Below are the code and all the weights of a small trained network. Each question names an input and a target symbol and asks about switching units off, where a switched-off unit gives its printed mean instead of its output.

import numpy as np


def w(rows, s, z=0):
    codes = np.array(rows[::2]) - 128.0
    scale = np.full(codes.shape[1], s)
    scale[-1] = z or s
    return codes * scale


def f(y):
    return y / 2 * (1 + np.tanh(0.7978845608 * (y + 0.044715 * y**3)))


def softmax(a):
    e = np.exp(a - a.max(-1, keepdims=True))
    return e / e.sum(-1, keepdims=True)


def log_softmax(a):
    a = a - a.max(-1, keepdims=True)
    return a - np.log(np.exp(a).sum(-1, keepdims=True))


def net(x, mask):
    ids = ['γζηθλξπψ'.index(c) for c in x.split()]
    T = len(ids)
    res = E[ids] + P[:T]
    u = 0
    for l in range(2):
        q, k, v = (res @ M[l].T for M in (Q, K, V))
        z = softmax(np.where(np.tri(T) > 0, q @ k.T / 3**0.5, -1e9)) @ v
        res = res + np.where(mask[u], z, O[l][:, -1]) @ O[l][:, :-1]
        u += 1
        y = f(res @ A[l][:, :-1].T + A[l][:, -1])
        res = res + np.where(mask[u : u + 4], y, B[l][:, -1]) @ B[l][:, :-1]
        u += 4
    return log_softmax(res[-1] @ U[:, :-1].T + U[:, -1])


Q, K, V, O, A, B = {}, {}, {}, {}, {}, {}
E = w([
[79,160,121],'γ',
[137,54,134],'ζ',
[236,98,147],'η',
[98,142,114],'θ',
[80,177,123],'λ',
[116,99,123],'ξ',
[74,120,251],'π',
[138,16,49],'ψ',
],0.016)
P = w([
[77,253,65],'0',
[112,117,132],'1',
[112,93,138],'2',
[109,77,156],'3',
[113,53,180],'4',
[121,48,177],'5',
[105,57,171],'6',
[137,33,155],'7',
[121,14,154],'8',
[91,31,182],'9',
],0.006)
Q[0] = w([
[18,45,114],'0.h0',
[31,152,205],'0.h0',
[2,210,222],'0.h0',
],0.0069)
K[0] = w([
[220,219,108],'0.h0',
[102,254,106],'0.h0',
[188,78,49],'0.h0',
],0.0071)
V[0] = w([
[86,7,78],'0.h0',
[208,110,108],'0.h0',
[130,155,214],'0.h0',
],0.013)
O[0] = w([
[41,93,58,116],'0.h0',
[231,81,65,47],'0.h0',
[61,82,253,255],'0.h0',
],0.007,0.0041)
A[0] = w([
[76,171,2,2],'0.n0',
[212,102,225,131],'0.n1',
[129,247,189,77],'0.n2',
[80,79,219,7],'0.n3',
],0.0075,0.0047)
B[0] = w([
[150,182,139,134],'0.n0',
[86,5,99,241],'0.n1',
[103,105,95,163],'0.n2',
[114,109,80,254],'0.n3',
],0.011,0.0072)
Q[1] = w([
[67,100,83],'1.h0',
[178,241,82],'1.h0',
[135,255,21],'1.h0',
],0.0087)
K[1] = w([
[2,90,36],'1.h0',
[159,68,189],'1.h0',
[153,160,77],'1.h0',
],0.0099)
V[1] = w([
[170,154,113],'1.h0',
[69,179,2],'1.h0',
[196,111,58],'1.h0',
],0.0087)
O[1] = w([
[40,128,179,11],'1.h0',
[2,73,149,122],'1.h0',
[178,130,223,2],'1.h0',
],0.0065,0.0099)
A[1] = w([
[170,139,255,253],'1.n0',
[61,143,57,79],'1.n1',
[112,248,160,219],'1.n2',
[50,81,57,234],'1.n3',
],0.0099,0.0038)
B[1] = w([
[60,10,111,137],'1.n0',
[64,98,93,168],'1.n1',
[254,169,207,134],'1.n2',
[189,221,124,251],'1.n3',
],0.0084,0.021)
U = w([
[124,116,150,104],'γ',
[2,26,121,110],'ζ',
[117,111,140,122],'η',
[196,65,174,223],'θ',
[151,146,184,198],'λ',
[128,109,138,129],'ξ',
[136,135,169,180],'π',
[119,93,12,5],'ψ',
],0.0059,0.0027)

Each question gives the input, a string of symbols that net reads in full, and the target symbol t.
The units are the heads (3 rows each of Q, K, V and O) and the neurons (one row each of A and B). Each row of codes is followed by its name. A weight is (code - 128) times the scale printed after its matrix; where a second scale follows, it is the last column's (O, A, B and U).
mask holds one flag per unit, layer by layer, with each layer's heads first. A switched-off unit (its flag False) gives its mean, the last column of its rows in O or B, instead of its output. The means were averaged over made-up inputs and are rounded, as every weight is.
A unit's drop is (log p(t) with every unit on - log p(t) with that unit switched off) / (log p(t) with every unit on - log p(t) with every unit switched off).
The circuit of an input: a set's keep is (log p(t) with only the set's units on - log p(t) with every unit switched off) / (log p(t) with every unit on - log p(t) with every unit switched off). Starting from all 10 units, units are removed one at a time, each time the one whose removal leaves the highest keep (on an exact tie, the one counted first), for as long as the keep stays at least 0.8.
circuit, biggest first: the units of the circuit, biggest drop first
top k neurons in layer l: the k neurons of layer l with the biggest drops, biggest first
drop when u is switched off: that unit's drop, to one decimal
input η ξ ψ η π ψ, target θ: circuit, biggest first	(1.h0; 0.h0; 1.n1)
input ψ λ η π η π η, target ζ: top neuron in layer 1	(1.n0)
input ψ π π, target ζ: circuit, biggest first	(1.h0; 0.h0)
input ψ η λ π π π η π ζ, target ζ: circuit, biggest first	(0.h0; 1.h0)
input η η ξ π, target θ: circuit, biggest first	(0.h0; 1.h0)
input ψ λ ξ ξ, target ζ: circuit, biggest first	(1.h0; 0.h0)
input π ψ η π ξ λ η π π π, target ψ: circuit, biggest first	(1.h0; 0.h0; 0.n2)
input π π π, target ψ: top 3 neurons in layer 0	(0.n3; 0.n1; 0.n2)
input η η γ η ψ θ ζ ψ π ψ, target θ: circuit, biggest first	(1.h0; 0.h0; 0.n3)
input ψ ψ π π π γ π, target ζ: top 2 neurons in layer 1	(1.n2; 1.n1)
input ψ ψ π ζ, target ζ: top 2 neurons in layer 1	(1.n0; 1.n2)
input ψ ψ θ π γ θ, target ζ: drop when 0.n0 is switched off	-0.1
input ψ π η η π ξ η, target ζ: drop when 1.h0 is switched off	0.6
input η π π, target θ: drop when 0.n1 is switched off	0.2
